Below are the code and all the weights of a small trained network. Each question names an input and a target symbol and asks about switching units off, where a switched-off unit gives its printed mean instead of its output.

import numpy as np


def w(rows, s, z=0):
    codes = np.array(rows[::2]) - 128.0
    scale = np.full(codes.shape[1], s)
    scale[-1] = z or s
    return codes * scale


def norm(h):
    return h / np.sqrt((h * h).mean(-1, keepdims=True) + 1e-5)


def f(y):
    return y / 2 * (1 + np.tanh(0.7978845608 * (y + 0.044715 * y**3)))


def softmax(a):
    e = np.exp(a - a.max(-1, keepdims=True))
    return e / e.sum(-1, keepdims=True)


def log_softmax(a):
    a = a - a.max(-1, keepdims=True)
    return a - np.log(np.exp(a).sum(-1, keepdims=True))


def net(x, mask):
    ids = ['ΔΘΛΠΣΦΨΩγεζητ'.index(c) for c in x.split()]
    T = len(ids)
    res = E[ids] + P[:T]
    u = 0
    for l in range(2):
        q, k, v = (norm(res) @ M[l].T for M in (Q, K, V))
        z = softmax(np.where(np.tri(T) > 0, q @ k.T / 4**0.5, -1e9)) @ v
        res = res + np.where(mask[u], z, O[l][:, -1]) @ O[l][:, :-1]
        u += 1
        y = f(norm(res) @ A[l][:, :-1].T + A[l][:, -1])
        res = res + np.where(mask[u : u + 8], y, B[l][:, -1]) @ B[l][:, :-1]
        u += 8
    return log_softmax(norm(res)[-1] @ U[:, :-1].T + U[:, -1])


Q, K, V, O, A, B = {}, {}, {}, {}, {}, {}
E = w([
[108,132,132],'Δ',
[107,132,136],'Θ',
[105,133,146],'Λ',
[133,85,112],'Π',
[102,131,151],'Σ',
[134,83,113],'Φ',
[115,96,195],'Ψ',
[96,123,153],'Ω',
[113,102,207],'γ',
[92,123,171],'ε',
[167,138,111],'ζ',
[161,110,218],'η',
[149,2,64],'τ',
],0.019)
P = w([
[75,171,253],'0',
[96,141,223],'1',
[105,137,215],'2',
[105,142,193],'3',
[102,148,172],'4',
[105,153,177],'5',
[106,149,169],'6',
[109,144,162],'7',
[115,143,152],'8',
[107,140,162],'9',
[108,145,126],'10',
[121,146,122],'11',
[106,134,138],'12',
[99,151,171],'13',
],0.0033)
Q[0] = w([
[42,206,49],'0.h1',
[170,26,239],'0.h1',
[223,254,33],'0.h1',
[150,131,54],'0.h1',
],0.0087)
K[0] = w([
[35,152,86],'0.h1',
[215,185,14],'0.h1',
[2,62,183],'0.h1',
[93,76,113],'0.h1',
],0.0082)
V[0] = w([
[65,173,186],'0.h1',
[1,88,90],'0.h1',
[51,201,144],'0.h1',
[164,134,71],'0.h1',
],0.0056)
O[0] = w([
[124,121,104,153],'0.h1',
[175,98,255,8],'0.h1',
[86,176,200,16],'0.h1',
[250,142,27,21],'0.h1',
],0.0049,0.0014)
A[0] = w([
[147,111,155,70],'0.n1',
[226,98,250,182],'0.n2',
[189,161,87,131],'0.n3',
[58,96,141,9],'0.n4',
[39,2,71,115],'0.n5',
[110,155,140,2],'0.n6',
[247,176,229,206],'0.n7',
[242,21,147,190],'0.n8',
],0.0051,0.0022)
B[0] = w([
[65,147,213,125],'0.n1',
[143,182,2,253],'0.n2',
[87,88,106,100],'0.n3',
[112,143,195,137],'0.n4',
[167,208,136,209],'0.n5',
[110,31,187,101],'0.n6',
[17,167,101,203],'0.n7',
[130,221,61,213],'0.n8',
],0.0041,0.0033)
Q[1] = w([
[163,137,86],'1.h1',
[100,97,150],'1.h1',
[104,143,132],'1.h1',
[243,255,155],'1.h1',
],0.0072)
K[1] = w([
[80,148,149],'1.h1',
[153,129,168],'1.h1',
[161,116,1],'1.h1',
[55,73,94],'1.h1',
],0.0066)
V[1] = w([
[206,117,205],'1.h1',
[79,119,126],'1.h1',
[29,94,69],'1.h1',
[122,3,132],'1.h1',
],0.012)
O[1] = w([
[213,143,202,99],'1.h1',
[150,67,129,255],'1.h1',
[44,79,105,232],'1.h1',
[141,1,133,70],'1.h1',
],0.011,0.002)
A[1] = w([
[209,76,48,93],'1.n1',
[165,196,170,122],'1.n2',
[255,184,217,152],'1.n3',
[165,246,99,248],'1.n4',
[69,153,191,253],'1.n5',
[91,202,36,204],'1.n6',
[55,143,31,253],'1.n7',
[136,173,166,103],'1.n8',
],0.0074,0.0047)
B[1] = w([
[62,147,230,144],'1.n1',
[160,121,128,129],'1.n2',
[227,155,93,165],'1.n3',
[130,137,36,173],'1.n4',
[163,138,69,254],'1.n5',
[71,143,46,198],'1.n6',
[93,160,2,236],'1.n7',
[193,149,160,127],'1.n8',
],0.0072,0.0063)
U = w([
[117,161,37,166],'Δ',
[102,131,62,184],'Θ',
[123,175,78,42],'Λ',
[156,81,172,98],'Π',
[85,184,173,68],'Σ',
[186,6,73,170],'Φ',
[109,205,151,3],'Ψ',
[214,216,124,238],'Ω',
[103,211,159,2],'γ',
[98,122,188,151],'ε',
[92,106,167,103],'ζ',
[154,109,190,130],'η',
[90,218,180,36],'τ',
],0.015,0.0085)

Each question gives the input, a string of symbols that net reads in full, and the target symbol t.
The units are the heads (4 rows each of Q, K, V and O) and the neurons (one row each of A and B). Each row of codes is followed by its name. A weight is (code - 128) times the scale printed after its matrix; where a second scale follows, it is the last column's (O, A, B and U).
mask holds one flag per unit, layer by layer, with each layer's heads first. A switched-off unit (its flag False) gives its mean, the last column of its rows in O or B, instead of its output. The means were averaged over made-up inputs and are rounded, as every weight is.
A unit's drop is (log p(t) with every unit on - log p(t) with that unit switched off) / (log p(t) with every unit on - log p(t) with every unit switched off).
The circuit of an input: a set's keep is (log p(t) with only the set's units on - log p(t) with every unit switched off) / (log p(t) with every unit on - log p(t) with every unit switched off). Starting from the 12 units with the biggest drops (on a tie, the unit counted first), units are removed one at a time, each time the one whose removal leaves the highest keep (on an exact tie, the one counted first), for as long as the keep stays at least 0.8.
units of the circuit, in order: the units of the circuit, biggest drop first
k most important neurons of layer l: the k neurons of layer l with the biggest drops, biggest first
drop of u: that unit's drop, to one decimal
input Φ η Φ Π τ Ω, target Φ: units of the circuit, in order -> (1.h1)
input Σ Δ ε Ψ η Ψ τ Λ Π η Ψ, target Ω: units of the circuit, in order -> (1.h1, 0.n2)
input η Θ η Π Σ η Ω, target Ω: units of the circuit, in order -> (1.h1, 0.n2)
input Σ Π ε γ Λ τ Θ, target Φ: 2 most important neurons of layer 1 -> (1.n1, 1.n5)
input Π ε Ω Λ, target ε: 2 most important neurons of layer 0 -> (0.n7, 0.n8)
input τ Λ Π η Π η Ψ, target Ω: units of the circuit, in order -> (1.h1, 0.n2, 0.h1)
input Π ε τ Ψ γ Λ Λ Θ γ γ η Λ γ, target Ω: units of the circuit, in order -> (1.h1, 0.h1, 1.n3)
input γ Φ Λ η Ω, target Ω: units of the circuit, in order -> (1.h1, 0.n2, 0.n8, 1.n3)
input Λ Θ Λ Ψ γ Φ τ τ Π Σ, target Φ: units of the circuit, in order -> (1.h1, 0.h1)
input Λ η Δ Ω Φ Σ η η Φ Π Δ Π η Δ, target Ω: 2 most important neurons of layer 1 -> (1.n7, 1.n6)
input ε Ψ Λ Ψ Δ γ Ψ ε τ Ω Ω, target Φ: 2 most important neurons of layer 1 -> (1.n1, 1.n5)
input ε Ψ Ω Θ τ Π, target Φ: 2 most important neurons of layer 0 -> (0.n7, 0.n2)
input Ω Δ η Π τ η Σ Φ, target Ω: 2 most important neurons of layer 0 -> (0.n7, 0.n2)
input η Λ Λ, target Ω: 2 most important neurons of layer 0 -> (0.n2, 0.n8)
input Ψ ζ η, target Δ: units of the circuit, in order -> (0.h1)
input Σ Φ ε, target ε: 3 most important neurons of layer 0 -> (0.n8, 0.n7, 0.n5)
input Φ Λ η Φ, target Ω: 2 most important neurons of layer 0 -> (0.n7, 0.n8)
input Ψ τ Φ η Σ, target Ω: 3 most important neurons of layer 0 -> (0.n2, 0.n8, 0.n5)
input Δ Ψ Δ Σ η Θ, target Ω: drop of 0.n8 -> 0.1
input Φ γ Ψ γ Π Ω η Ω τ τ Λ Ψ, target Φ: drop of 1.n7 -> -0.3
